Below is a small trained network, with its code and all its weights. Each question gives an input and a target symbol and asks what happens when units are switched off, that is, made to give their printed mean instead of their output.

import numpy as np


def w(rows, s, z=0):
    codes = np.array(rows[::2]) - 128.0
    scale = np.full(codes.shape[1], s)
    scale[-1] = z or s
    return codes * scale


def f(y):
    return y / 2 * (1 + np.tanh(0.7978845608 * (y + 0.044715 * y**3)))


def softmax(a):
    e = np.exp(a - a.max(-1, keepdims=True))
    return e / e.sum(-1, keepdims=True)


def log_softmax(a):
    a = a - a.max(-1, keepdims=True)
    return a - np.log(np.exp(a).sum(-1, keepdims=True))


def net(x, mask):
    ids = ['αδζηθπ'.index(c) for c in x.split()]
    T = len(ids)
    res = E[ids] + P[:T]
    r = res
    for j in range(2):
        rows = slice(4 * j, 4 * j + 4)
        q, k, v = (r @ M[0][rows].T for M in (Q, K, V))
        z = softmax(np.where(np.tri(T) > 0, q @ k.T / 4**0.5, -1e9)) @ v
        o = O[0][rows]
        res = res + np.where(mask[j], z, o[:, -1]) @ o[:, :-1]
    y = f(res @ A[0][:, :-1].T + A[0][:, -1])
    res = res + np.where(mask[2:6], y, B[0][:, -1]) @ B[0][:, :-1]
    return log_softmax(res[-1] @ U[:, :-1].T + U[:, -1])


Q, K, V, O, A, B = {}, {}, {}, {}, {}, {}
E = w([
[111,115,161,96,135,93,28,166,91,57,141],'α',
[148,83,128,152,248,130,78,182,96,178,151],'δ',
[159,166,163,199,251,46,119,159,83,189,74],'ζ',
[150,149,157,44,103,176,191,109,123,34,63],'η',
[74,114,235,153,160,78,100,82,139,194,107],'θ',
[79,134,80,67,154,8,119,193,130,101,95],'π',
],0.019)
P = w([
[67,179,103,87,138,144,49,115,144,182,181],'0',
[142,160,104,163,94,160,83,109,188,116,117],'1',
[152,169,167,152,112,152,131,254,163,105,135],'2',
[70,132,129,157,168,168,133,135,89,122,162],'3',
[179,124,101,157,92,146,93,111,148,175,89],'4',
[177,136,163,164,81,128,128,226,167,95,153],'5',
[63,110,135,147,177,133,152,124,73,135,165],'6',
[186,96,109,130,95,108,94,87,133,161,88],'7',
[160,117,169,147,77,93,144,222,151,79,146],'8',
[52,86,137,153,176,86,164,117,66,142,173],'9',
[188,62,120,126,88,71,91,70,117,152,88],'10',
[149,80,173,148,101,54,141,204,151,82,161],'11',
[74,115,149,149,175,172,171,113,82,150,152],'12',
],0.018)
Q[0] = w([
[183,112,125,138,112,109,123,165,189,113,155],'h1',
[219,129,181,140,116,111,80,137,243,139,101],'h1',
[163,122,84,117,109,141,93,107,128,155,92],'h1',
[204,107,191,120,97,117,109,199,167,107,93],'h1',
[94,122,194,136,151,167,123,132,76,120,135],'h2',
[124,125,89,110,125,162,98,58,107,148,103],'h2',
[7,146,151,119,152,143,178,112,126,152,89],'h2',
[41,148,75,118,138,160,194,81,11,124,186],'h2',
],0.012)
K[0] = w([
[137,78,136,133,112,115,150,130,107,83,129],'h1',
[150,9,134,133,121,85,162,138,105,121,107],'h1',
[194,119,117,180,140,141,113,127,104,115,81],'h1',
[103,52,135,96,91,89,161,98,106,137,116],'h1',
[108,142,139,118,155,130,106,102,158,155,154],'h2',
[178,138,122,141,118,178,111,118,149,110,111],'h2',
[107,221,122,140,89,134,112,135,182,146,157],'h2',
[111,234,110,92,152,225,117,158,135,147,163],'h2',
],0.016)
V[0] = w([
[155,135,254,76,104,162,208,9,153,143,149],'h1',
[118,97,181,133,118,202,75,119,150,190,178],'h1',
[130,123,132,91,163,166,165,99,185,177,153],'h1',
[177,149,135,154,210,142,166,69,88,180,92],'h1',
[133,109,128,189,167,150,56,172,170,142,174],'h2',
[49,61,72,96,125,153,107,164,203,108,48],'h2',
[157,219,129,189,139,66,63,145,86,89,144],'h2',
[43,135,203,110,136,68,121,135,237,184,94],'h2',
],0.0085)
O[0] = w([
[159,125,153,179,139,161,137,122,129,123,145,17],'h1',
[132,40,158,143,124,188,90,148,134,164,131,156],'h1',
[117,105,146,62,132,183,133,79,121,98,167,85],'h1',
[214,141,156,113,149,148,135,106,94,172,134,108],'h1',
[143,141,143,117,146,10,121,102,119,75,147,218],'h2',
[163,126,112,82,146,145,116,88,156,138,170,124],'h2',
[145,116,124,164,126,131,156,110,19,136,126,251],'h2',
[170,88,119,133,86,146,125,157,114,162,183,247],'h2',
],0.012,0.011)
A[0] = w([
[89,201,138,152,147,145,141,110,87,107,254,170],'n1',
[103,98,164,97,159,99,110,224,219,131,90,135],'n2',
[144,117,213,154,165,127,146,189,132,56,108,2],'n3',
[139,167,105,104,67,148,44,69,98,152,103,75],'n4',
],0.0091,0.0025)
B[0] = w([
[158,153,64,86,164,107,247,149,179,105,94,223],'n1',
[183,135,163,164,194,145,151,87,168,40,157,237],'n2',
[88,73,87,121,139,95,92,106,213,139,155,254],'n3',
[102,76,60,213,145,165,193,98,48,75,136,193],'n4',
],0.014,0.0061)
U = w([
[38,128,170,235,143,120,89,253,74,110,51,121],'α',
[189,149,183,69,193,75,20,57,141,134,60,180],'δ',
[243,247,248,177,108,82,185,200,86,82,134,172],'ζ',
[162,159,196,200,217,156,166,59,167,74,70,232],'η',
[203,125,163,203,69,109,129,129,141,150,179,104],'θ',
[185,126,42,140,91,43,147,52,219,188,68,6],'π',
],0.0046,0.002)

Each question gives the input, a string of symbols that net reads in full, and the target symbol t.
The units are the heads (4 rows each of Q, K, V and O) and the neurons (one row each of A and B). Each row of codes is followed by its name. A weight is (code - 128) times the scale printed after its matrix; where a second scale follows, it is the last column's (O, A, B and U).
mask holds one flag per unit, heads first, then neurons. A switched-off unit (its flag False) gives its mean, the last column of its rows in O or B, instead of its output. The means were averaged over made-up inputs and are rounded, as every weight is.
A unit's drop is (log p(t) with every unit on - log p(t) with that unit switched off) / (log p(t) with every unit on - log p(t) with every unit switched off).
The circuit of an input: a set's keep is (log p(t) with only the set's units on - log p(t) with every unit switched off) / (log p(t) with every unit on - log p(t) with every unit switched off). Starting from all 6 units, units are removed one at a time, each time the one whose removal leaves the highest keep (on an exact tie, the one counted first), for as long as the keep stays at least 0.8.
circuit, biggest first: the units of the circuit, biggest drop first
top k neurons: the k neurons with the biggest drops, biggest first
heads that matter: for each layer, one digit per head in row order, 1 if its drop is at least 0.15 and else 0, layers parted by /
drop of u: that unit's drop, to one decimal
input α θ δ ζ ζ θ α η π δ π θ, target ζ: circuit, biggest first	[h1 n3 h2 n2]
input ζ α θ α α ζ δ ζ, target ζ: heads that matter	10
input η ζ ζ, target π: circuit, biggest first	[n3 h1 n1]
input δ α δ θ ζ ζ ζ ζ ζ η π δ, target ζ: top neuron	[n3]
input η α δ θ α α α, target η: circuit, biggest first	[n1 h1]
input ζ θ ζ η π η ζ α α α, target ζ: top 2 neurons	[n1 n3]
input θ π π α α θ η α δ δ δ α, target η: circuit, biggest first	[n2 h2]
input π η α α α δ α α δ α, target π: circuit, biggest first	[n1 h1]
input α η θ η π η ζ ζ δ θ η δ, target θ: circuit, biggest first	[h2 n3 h1]
input ζ π δ π α π θ, target ζ: circuit, biggest first	[h1 h2 n3]
input δ α α π α ζ η, target δ: circuit, biggest first	[h1 h2]
input η π θ δ θ α π, target η: circuit, biggest first	[h2 n2]
input α θ α δ η α π π δ α θ θ, target θ: top 2 neurons	[n3 n1]
input α ζ ζ η ζ α π θ α δ θ π, target ζ: top 2 neurons	[n2 n3]
input δ δ ζ ζ θ ζ π α α δ θ ζ, target θ: circuit, biggest first	[h1 h2 n3]
input α δ θ θ δ η α π ζ δ α α θ, target α: circuit, biggest first	[h1]
input ζ π α α θ π ζ α η η, target ζ: circuit, biggest first	[h1 h2]
input π ζ η δ η α δ η α ζ ζ α ζ, target π: top 2 neurons	[n1 n2]
input ζ δ α ζ η δ, target π: top 3 neurons	[n3 n1 n2]
input ζ θ ζ δ α δ, target η: top neuron	[n2]
input π ζ π δ π α π ζ α η α α, target π: top 2 neurons	[n3 n1]
input η α α η η η, target π: top 2 neurons	[n3 n2]
input α δ θ α θ η ζ θ ζ π η δ, target ζ: drop of h1	1.0
input θ ζ α θ ζ ζ α θ η ζ η δ, target π: drop of h1	1.2
